[-11.8   4.3  16.1 -13.0  -9.1   3.3 -11.0  -0.8  -4.0  -3.6 -11.0   3.4
  -8.8  -7.5 -10.1   0.9  -9.6  14.6 -11.5   5.8 -30.5  12.5  -2.6  -8.9
   8.4 -21.8  -5.0  -1.1  -7.9   3.3   3.9  38.4   0.6  -0.6  -5.5 -16.1
 -32.7  -5.5  -5.6  -6.7  -8.7  -6.0   5.8  13.3   3.2  -2.5  -1.8  25.9] : G.(31)
[  2.4  -3.8   5.8   0.5 -12.4  -6.8 -16.1   1.0  -9.5   3.4   1.7  11.8
  10.6  13.2  -6.8 -14.6  16.9 -19.9  -6.9  -1.2   3.8  20.0  -7.2 -20.6
   4.8  -7.8  -0.8  12.4   9.6  -7.2  -6.3   8.5  -7.2   4.0   0.1   3.9
  20.2 -10.4 -13.0   1.1 -11.5 -29.3  -3.9  27.7  -4.5   8.8   4.9  17.3] : V.(27)
[-12.2  -3.1   4.6   0.2 -15.4   0.2 -26.3   6.9 -16.4  -4.4   0.3  -4.2
   5.7  -7.5  -8.9 -18.5   6.7 -33.1   2.8  -1.4  -3.0  19.6  -1.3 -11.0
  11.9  -7.6   6.4   6.4  21.7  -5.8  -8.1  46.1   1.7  13.4  -2.0  -0.4
  19.1 -12.5 -19.5   8.0   3.9 -10.6  -1.6  19.3  -1.4   6.4  -0.8  16.4] : V.(27)
[-11.5   0.9   5.4   1.0 -15.7   8.4 -12.2   6.0  -2.1  -0.1   1.1  -2.5
  12.3 -17.2  -2.8  -5.5   8.1  -1.2  -6.8   4.5 -25.0   1.4   4.6   0.3
   8.4 -17.0   6.7  -3.4   8.0  -2.4  18.6  22.2  -0.6   2.5  -9.1 -16.0
 -12.7  -1.6  -1.9 -10.7  -5.8   2.9   9.5   4.4  -6.7  -0.6  -5.9   9.8] : G.(31)
[-18.0   6.2   9.4   2.1 -18.9   3.6  -7.8  -4.6  -8.6   0.2   3.3   0.6
   1.8  -7.7  -2.1  -7.5  10.7   4.4 -15.2   0.9 -25.4   8.0  -5.1  -2.1
   7.6 -21.5  -4.4  -1.6   2.5   4.6  -0.1  27.3   2.3   4.9  -9.1 -12.4
 -14.3  -1.3  -4.8  -7.2 -10.7 -15.8   2.4   4.7  -0.6  -0.4   3.3  28.9] : G.(31)
[ -4.1   2.5  -8.9  -3.6 -13.4  15.4 -10.5   1.0   5.8  -0.6  -8.0  -0.9
  -2.8 -12.8   8.7   7.1  -5.2  17.3 -17.1  -6.6 -34.1   8.0  -1.5   0.4
   3.1 -10.4  -3.1 -20.8  -0.4   0.7   4.8  14.5   0.1  -7.5   2.7 -23.6
 -25.5  -3.0  -9.8  -2.8 -14.8   6.8   3.1 -10.6  -7.6  -4.6   1.8   9.1] : G.(31)
[-11.7  -0.1  -3.1  -3.4  -6.9   0.0 -29.0   0.0   3.3  -2.3  -4.4  -3.9
   8.2  -9.5   0.2 -10.4  -1.0  -9.3  -4.3  -3.2  -4.9  21.5  -4.6  -1.0
  11.0 -10.6   7.4  -3.2  10.5 -10.7   3.4  25.2  -3.0  -1.9  -3.3  -5.1
  16.1  -8.6 -20.3  15.4   0.7 -18.4   1.4  -0.4   9.1   0.7   5.8  16.0] : V.(27)
[-13.0  -3.5  -5.3   6.9 -18.7  33.3 -14.9   2.6   9.7 -18.3 -11.7  -2.1
  -1.7 -11.7 -11.8   7.3  -5.4 -13.3  -4.1  -1.7  -8.8  31.7  -2.2  -8.7
  -4.3  -9.1   5.7   2.6  -6.1  -2.6  -1.7  55.3  -6.5  12.8  -8.0  -9.8
   8.3  -5.9 -23.1   1.1   1.2 -27.2   8.9  21.0  -4.2  -0.7  -1.5  37.0] : V.(30)
[ -7.4  -5.6  11.8   2.6 -10.1 -10.5 -20.7   8.2  -6.5  -2.5   9.2  -2.1
   7.2  -8.9  -3.0 -22.9  12.7 -20.4 -16.4   4.2   2.8  11.4   3.3  -9.4
  11.8 -16.6   3.1   0.7   3.5   1.8  -4.7   3.7  -4.5  -3.0  -1.6  -5.1
  10.3  -1.4  -7.9   6.4   6.1 -23.2  -5.1   8.0   0.0   1.3   8.5  15.4] : V.(30)
[ -5.2   0.1   3.9  -1.0 -21.1  21.9  -1.7  -0.6   3.7   6.9 -17.5  -0.8
   4.9  -3.1  -2.6   5.6   1.6   5.5  -9.3   0.3 -30.4  14.4   4.9   6.7
  -2.1 -13.2   6.4   9.9   4.1   0.5   9.7  26.5   3.7  -3.9 -12.1 -11.3
 -34.4  -9.8  -3.5  -5.6 -13.2 -15.0  11.8 -24.7 -11.1   1.6   0.7  11.1] : G.(32)
[-11.3   0.0   7.1   1.6 -20.4   2.3 -17.3  -3.6  -4.1  -9.9  15.4 -13.1
   4.8  -9.8  -4.2 -18.4  15.4 -23.7  -4.2  -1.5  18.8  23.5  -0.6 -17.8
  11.2 -22.4  -2.7   8.1   9.0  -2.1  -8.8  20.2  -1.6   8.6   0.9  -5.4
  21.4 -13.6  -0.4   5.2  -5.2 -43.8   2.3  21.8   0.9   5.6   1.6  27.8] : V.(27)
[ -2.0  -3.7   4.1   0.6 -11.4  -2.5 -26.6   4.1  -6.4  -6.9  -6.2  -1.3
  12.5  -2.2  -7.5   2.0  11.8 -18.3   1.4  -1.3  -2.9  13.7  -2.9  -3.0
   7.5  -3.2   4.5  -0.6   9.1   4.9  -4.8  27.2  -6.4  -1.4   0.2  -5.3
   8.4  -7.7 -21.3   4.7   3.1 -20.8  -8.8   0.0  -1.1  -0.7   3.9  17.9] : V.(30)
[  0.3   5.8  13.6 -31.8  -6.8   5.4 -16.3  -3.6 -11.3  -8.8  -7.8   6.0
   4.5  -7.3  -2.7  -5.6   0.7 -14.2  -8.5 -10.6   1.2  25.3  -1.1  -7.4
  10.0 -14.1   7.7   5.6   7.6  -3.8   0.4  18.4  -0.8  14.1  -6.0 -16.0
  33.0  -1.2 -15.9   5.5  -1.4 -37.9  -0.2   4.1   5.8  -1.0   4.3  29.2] : V.(30)
[-13.7   9.6   1.5  -6.7  -9.7   6.2  -2.4  -7.5   4.4  -4.2   0.2  -0.5
   0.5 -13.3   9.9   6.1  -0.1  15.5   5.1  -2.9 -34.7  14.3   5.2  -2.0
   7.8 -17.9  -6.3  -7.4   4.5  -3.7   2.1  30.2   2.0  -4.5  -4.0 -31.1
 -33.8  -3.8   3.2  -3.3  -8.6 -28.7  12.1  -3.6  -6.5  -6.0   3.1  40.0] : G.(32)
[ -6.5   3.5   2.9   1.6 -19.7  -3.7 -15.8  -7.6   1.9  -3.4 -15.2  -1.9
   2.2  -8.9 -13.9  -4.7   4.3 -22.6   2.8  -1.5  -4.5  72.0   1.8  -5.6
  -0.4  -9.0   9.1  10.8   1.2   2.6   1.9  42.4   3.5   7.6  -7.3 -11.8
  18.6 -11.7 -16.5  13.6  -1.8 -40.3   8.1   0.3  -2.3   3.5   1.8  37.6] : V.(30)
[ -8.2   5.7   4.6  -8.9 -11.5   5.1  -0.5  -7.7 -10.2   0.4  -7.2  -4.9
   3.2  -5.5   0.6   0.4  -1.8   1.8  -2.6 -11.2 -31.4  23.0  -3.7   4.2
   7.9 -13.2   2.6   2.8   8.9  -6.7  -2.4  25.2   2.6  -1.1  -3.2 -10.5
 -17.4  -8.3 -16.8 -23.3  -5.6 -20.8   6.5 -10.5  -8.9  -9.8   2.6  15.5] : G.(32)
[  0.4  -4.0   1.2   0.3  -8.1  -9.0 -17.1   0.7  -4.7  -5.1  -3.9  -2.0
  -0.9 -10.3 -10.1  -3.3   9.4 -17.4   3.3  -6.8  -0.6  23.1  -3.9  -6.5
   3.4  -7.8   4.7   3.1   8.3   0.7  -6.4  26.5  -3.0   2.1   1.4 -10.9
  33.6  -9.9 -18.4  19.8  -1.9  -9.0  -6.6   9.0 -10.1   1.4  10.0  10.8] : V.(27)
[ -6.3 -10.6   8.9  -3.9 -20.4   6.9  -8.4  -2.6  10.0  -2.9  -9.0  -2.6
 -11.1  -7.9   6.1  -5.4  -2.5  11.5  -9.3  -7.3 -21.6  22.8  -0.7   2.3
   7.0  -8.2   2.0   1.8   8.7  -5.8   9.8  44.2  -1.5  -0.4   1.2 -21.2
 -17.3  -2.1  -2.0   3.9  -4.9 -44.3  17.9 -11.3   3.0  -0.5   1.7  38.0] : G.(32)
[-19.4   2.2   8.4   4.6 -12.3   8.5  -9.6  -8.7   8.7 -14.7 -12.8   0.8
  -2.0   6.0   1.2  -4.1  -3.2   9.5  -2.8  -5.8 -24.8  28.2   0.5   1.4
   7.9 -18.0  -2.0  -0.1  -1.0 -18.2   9.4  29.8  25.4 -12.9   0.7 -23.8
 -21.4   1.4  -7.4  -2.6  -4.2 -41.9  20.4  -9.1  -8.2  -1.0   3.4  34.8] : G.(32)
[ -9.0  -5.1   8.4   0.5 -13.9   2.8  -4.2   1.2  -0.3  -5.9  -5.6  -2.5
   1.2 -20.5   2.9  -4.7 -17.3   7.4  -3.4   1.7 -26.0   8.2  -2.6  -2.0
   6.6  -7.2   5.7  -7.9   1.7   3.5   3.4  28.6   1.3  -2.8  13.1 -12.6
 -13.6   0.2  -8.4  -8.7  -7.5 -18.9  13.1 -19.2   3.5   0.1  -1.7  22.3] : G.(32)
[ -3.9   7.1  12.6  -0.6 -20.6   4.2   3.7  -9.5 -15.8  -5.4   6.7   2.1
 -11.4  -8.2   1.4  -4.3   5.4  17.0 -10.0   1.6 -46.2   4.0  -0.7   2.1
   7.1 -18.2  -4.9  -8.2   0.1   8.0   3.7   7.7   2.0  -0.7  -2.5 -23.6
 -17.5   0.0  -4.4 -13.3 -22.2  -9.0   4.6 -33.1  -0.6   1.0 -12.5  18.7] : G.(31)
[ -4.9  -1.5  11.2  -4.2 -14.0  -3.7 -14.4   3.9  -4.0  -5.7  -0.6   1.8
   7.2 -17.3  -4.2 -15.4   5.7 -14.2  -6.5   0.6   3.2  26.8  -6.5 -12.9
   8.2 -11.5  12.6   1.9   7.0  -0.2  -0.9  25.3  -3.2   3.6   0.5  -4.6
  23.0  -9.3  -8.1  10.0   4.5 -40.2   5.3   1.7  -2.3  -3.3  14.5  39.8] : V.(30)
[-15.8  -0.5   9.2  -3.2 -28.6   8.1   7.6  -1.9  -1.8   0.6 -14.1  -3.9
  -5.5  -9.6   2.6   6.5 -10.3  20.3  -5.4  -5.4 -34.1  13.3  19.2  -1.7
   8.3   0.5   5.5  -4.0  -6.1  -0.1  15.8  23.4   5.4  -4.1   1.9 -21.1
 -15.0   0.4   1.3  -3.3 -23.7  -4.3   9.0  -6.1 -12.0 -17.5  -1.6  21.0] : G.(31)
[-15.3   3.0  18.4   4.8 -14.6   1.7  -1.5  -4.8 -15.0  -6.2   6.8  -1.2
   1.6 -13.7   4.8  -2.1 -10.3  15.5 -10.3   3.0 -12.7   2.9  -0.3  -8.6
   4.6 -16.2  -0.6  -7.3  15.6   1.6  -3.3  -3.1   0.4  -0.5  -1.9 -15.1
  -7.6   4.1  37.1 -11.3 -12.8  -4.7   9.8  -7.3   2.5  -3.8  -0.2  16.6] : G.(31)
[ -3.3  -0.6   3.4   0.9 -13.6   6.7 -17.0   2.9   4.8  -5.4  -5.5   0.1
   2.4  -7.6 -10.8  -7.3  -4.8 -15.3  -2.2   2.6  -4.0  24.5   0.6  -8.1
  10.2  -7.3   5.5  10.0   6.4  -6.1   7.8  32.8   7.8   7.5  -5.0  -6.6
  18.1 -11.6 -19.3  19.5  -0.7 -37.7   9.9   0.8   9.3   5.8   6.1  24.3] : V.(27)
[-19.1   6.7   7.0  -0.2 -24.0   5.2 -18.8   5.0  -0.5  11.4   1.5  -2.4
  -2.5 -18.4   0.6  -2.3  -1.9   4.7  -7.7  -0.5 -26.1  24.0  -8.1  -6.4
  11.9 -23.7   2.2   9.2  -1.2   6.9  13.1  31.7   6.6   0.4 -11.8 -16.0
 -19.1  -4.3  -8.2  -8.7 -12.5 -17.1   0.6  -4.2 -12.8  -3.1  -4.5   6.0] : G.(32)
[ -9.1  -7.3   4.9  -2.4  -3.0  -6.3 -19.4  -1.8 -14.9  -2.9  -5.4   0.3
   0.7   9.0  -7.8 -12.5  26.6 -19.0   8.5  -3.3  -5.9  19.8 -10.9  -7.7
   8.1  -9.2   4.3   1.6   5.3  -0.7  -1.4  26.6   1.7  15.3  -3.9  -8.1
  31.5   1.4 -14.9   5.3   7.3 -12.8  -3.5  20.1 -10.8  -0.2  -1.3  24.4] : V.(27)
[ -1.7  -2.0   9.9  -0.1  -7.0  -7.0 -23.9 -11.2   8.6  -5.3   9.7   0.6
   2.7 -18.5 -12.9 -20.5   7.1 -22.9   1.8  -0.3   1.9  20.9  -0.7  -4.2
  -1.5  -5.4   8.6   9.6  10.2   0.0  -1.9  31.9  -1.1  -2.2  -2.8  -1.9
  22.7 -12.6 -19.6  15.0   3.2  -7.2 -10.6  25.3  -0.9   2.8   6.7  12.9] : V.(27)
[ -9.5   0.4  10.1  -4.9  -4.9  -2.1 -13.5   2.8  -7.1  -8.4 -12.3   9.2
   6.6  -7.1 -14.3 -19.5   4.9 -19.1   1.9   3.9   3.7  22.2  -1.7   0.5
   2.0  -9.6  -4.0   3.1   7.3  -3.4  -0.4   9.2 -11.2   3.5  -0.7  -7.5
  25.8  -8.5 -21.7  16.0   4.3 -29.7   3.2  20.8  -2.7   1.4   6.8  10.5] : V.(27)
[ -5.2  -4.6  -5.6  -2.5 -17.8  -5.4 -45.1   2.1  -1.3  -8.7  -7.1  -3.9
   5.9 -19.7 -10.7 -15.3   7.8 -29.4  -5.0   5.0  -2.8  12.1  -2.2 -14.1
  15.0  -4.2   5.1   5.9   7.8  -1.2   1.3  17.4   5.8   6.2 -10.6  -0.5
  26.4 -14.1 -17.5  12.7   7.3 -30.3   4.3  19.2  -3.9   0.7   8.8  16.0] : V.(27)
[-11.5   5.0  -0.1  -1.0 -15.2   1.1 -21.6  -0.5  -7.0  -2.8  -9.6   1.9
  11.0  -6.1 -10.0  -7.3  -3.5  -1.7  -1.7   7.1 -15.4  22.9  -4.7   0.3
  14.8 -16.3   1.3  10.3  16.6 -11.7  -2.2  38.2   2.8   5.1   4.5 -11.4
  14.6  -5.0 -17.9   4.0   3.1 -35.0  14.9  18.0  -3.4   0.0 -16.1  32.2] : V.(30)
[ -4.9   5.8   6.9   3.6 -14.2   7.8  -2.4   2.6  -0.3   2.2  -1.1  -7.1
  -6.7  -9.7   5.3   1.8  15.3   2.4  -6.5  -7.8 -33.1  10.7  -2.0  -2.3
   8.3 -23.6   0.5  -0.3   2.0  -4.3  -0.9  36.9  -1.9  -3.1   3.1 -30.3
 -22.3  -0.4  -1.5  -1.9  -5.4 -27.1  11.9  -6.7  -9.6 -15.9   0.0  35.3] : G.(32)
[  0.8 -10.8   6.4   3.0 -13.8  -7.8 -14.8   4.2 -10.6  -2.1   5.6   0.5
   7.6 -21.8  -4.4 -30.7  14.6 -20.6   4.0   7.2   5.1  11.4  -1.9  -1.9
   5.0  -1.0  -3.3   1.7   5.7  -5.6  -0.9  24.5  -3.0   7.7  -4.8 -12.3
  28.3  -8.3 -16.9  13.5   8.6  -2.0  -6.6   4.0 -11.1 -14.3   3.5  14.3] : V.(27)
[ -7.4   1.7   4.1  -1.7 -10.0   6.0  -9.6   3.7   4.8  -2.1   1.6  -4.0
  13.5  -1.7  -4.6  -9.5  12.0 -20.3   0.7  -1.9 -12.2  19.2  -3.0  -2.8
   2.0 -19.8   0.9   7.2   2.3  -1.1  -3.4  41.2  -1.5  -4.3  -2.0  -8.6
  12.3   0.6 -17.5   9.6   7.7 -17.9   6.2  18.0  -0.1   7.6   4.7  21.7] : V.(27)
[ -5.9  -0.5  -3.2  -1.9 -21.9   4.7 -12.6   0.9   0.5  -4.6  -6.8   0.4
   4.2  -5.9  -3.7  -6.8   7.5 -19.1  -0.5  -0.9   5.4  27.9  11.4 -14.9
   8.1  -3.9  10.8  15.8   3.8   0.2  -2.4   4.9   4.9   4.2  -2.0   0.2
  28.6 -13.2 -25.9  19.4  -4.1 -32.0  -1.6  10.4   1.6  -0.5  10.7  19.3] : V.(30)

[ 15.0  -8.2 -13.4   8.4 -16.1   0.7  -4.9  16.2   3.7  11.4  -6.5 -14.9
   3.4 -12.9   1.3  14.4  20.1   6.1  -3.7   4.7  -6.6  14.3  -0.5  19.8
  -2.1   7.0  28.4 -12.1  -4.3  -9.1 -16.1  -3.0   2.6 -22.4  -6.9  -1.2
  19.0  -2.7  -5.6  17.6  -2.1 -13.7   1.8   7.8  12.3  -1.0  -8.9  13.6] : ds.dm
[ 16.0 -16.8  -0.1  14.9 -21.3  -1.1  -7.5  -3.5   0.2  16.3  15.5  -9.6
 -17.7  -6.9   1.0  33.7 -12.2   5.0  13.9   6.8 -11.3  13.6  -9.9  10.7
  -8.8  14.2  41.1  -1.1  -0.7   1.6  -8.4   4.4 -23.0 -18.5  -4.7 -11.1
  15.1  -6.7  -0.2  12.1   1.1  -2.6  -3.4  23.4  13.0 -14.9  -1.6  -1.6] : ds.bt
[ 13.7 -13.0 -10.6  10.2  -1.7 -12.3  26.7  -7.2   4.2  -1.9   9.9   1.7
  -1.6 -20.1  -8.9  17.5 -13.5  25.8   5.8   0.5  -1.3   2.4 -14.4  10.5
  -8.2  13.7  -5.6  14.0   5.2   5.9   4.5  -1.5 -21.1  -5.1  -8.9  -6.0
  -0.1  -7.1   1.0   7.6   4.2  -4.1  -5.8  -2.0  24.1   0.1   7.2   9.9] : fb.rp
[ 14.3  -3.0 -19.1   1.3 -10.7   4.0 -36.1  -5.4   0.5  43.5   0.2 -10.7
  -1.8  13.4  13.6   5.7  -1.2  24.5  -1.2  12.6 -14.4  22.6 -16.1   3.0
  13.3 -16.3  35.9  16.9  19.0  16.6  -3.1   5.5 -12.7 -17.7  -0.1   8.0
  33.4  -8.9  -8.9   7.4  -6.8 -15.9   7.3   4.9  13.3  -1.1  18.7  11.9] : ds.dm
[ 19.1  -6.2 -15.0   7.9 -11.8  -2.9  13.3  -6.9   8.8  24.7   6.5  -3.5
 -12.3 -17.3  -3.6   8.4  -7.3  11.8   4.3   4.5  -2.4   6.3 -21.2   6.2
  -5.4   4.5  20.4  17.7  35.7  10.6   6.5   6.0 -15.0 -12.1   4.1  -8.4
   9.2 -10.0   3.6  -5.9   2.9   0.0  -0.3  -1.1  14.3   5.4   6.9   6.5] : fb.rp
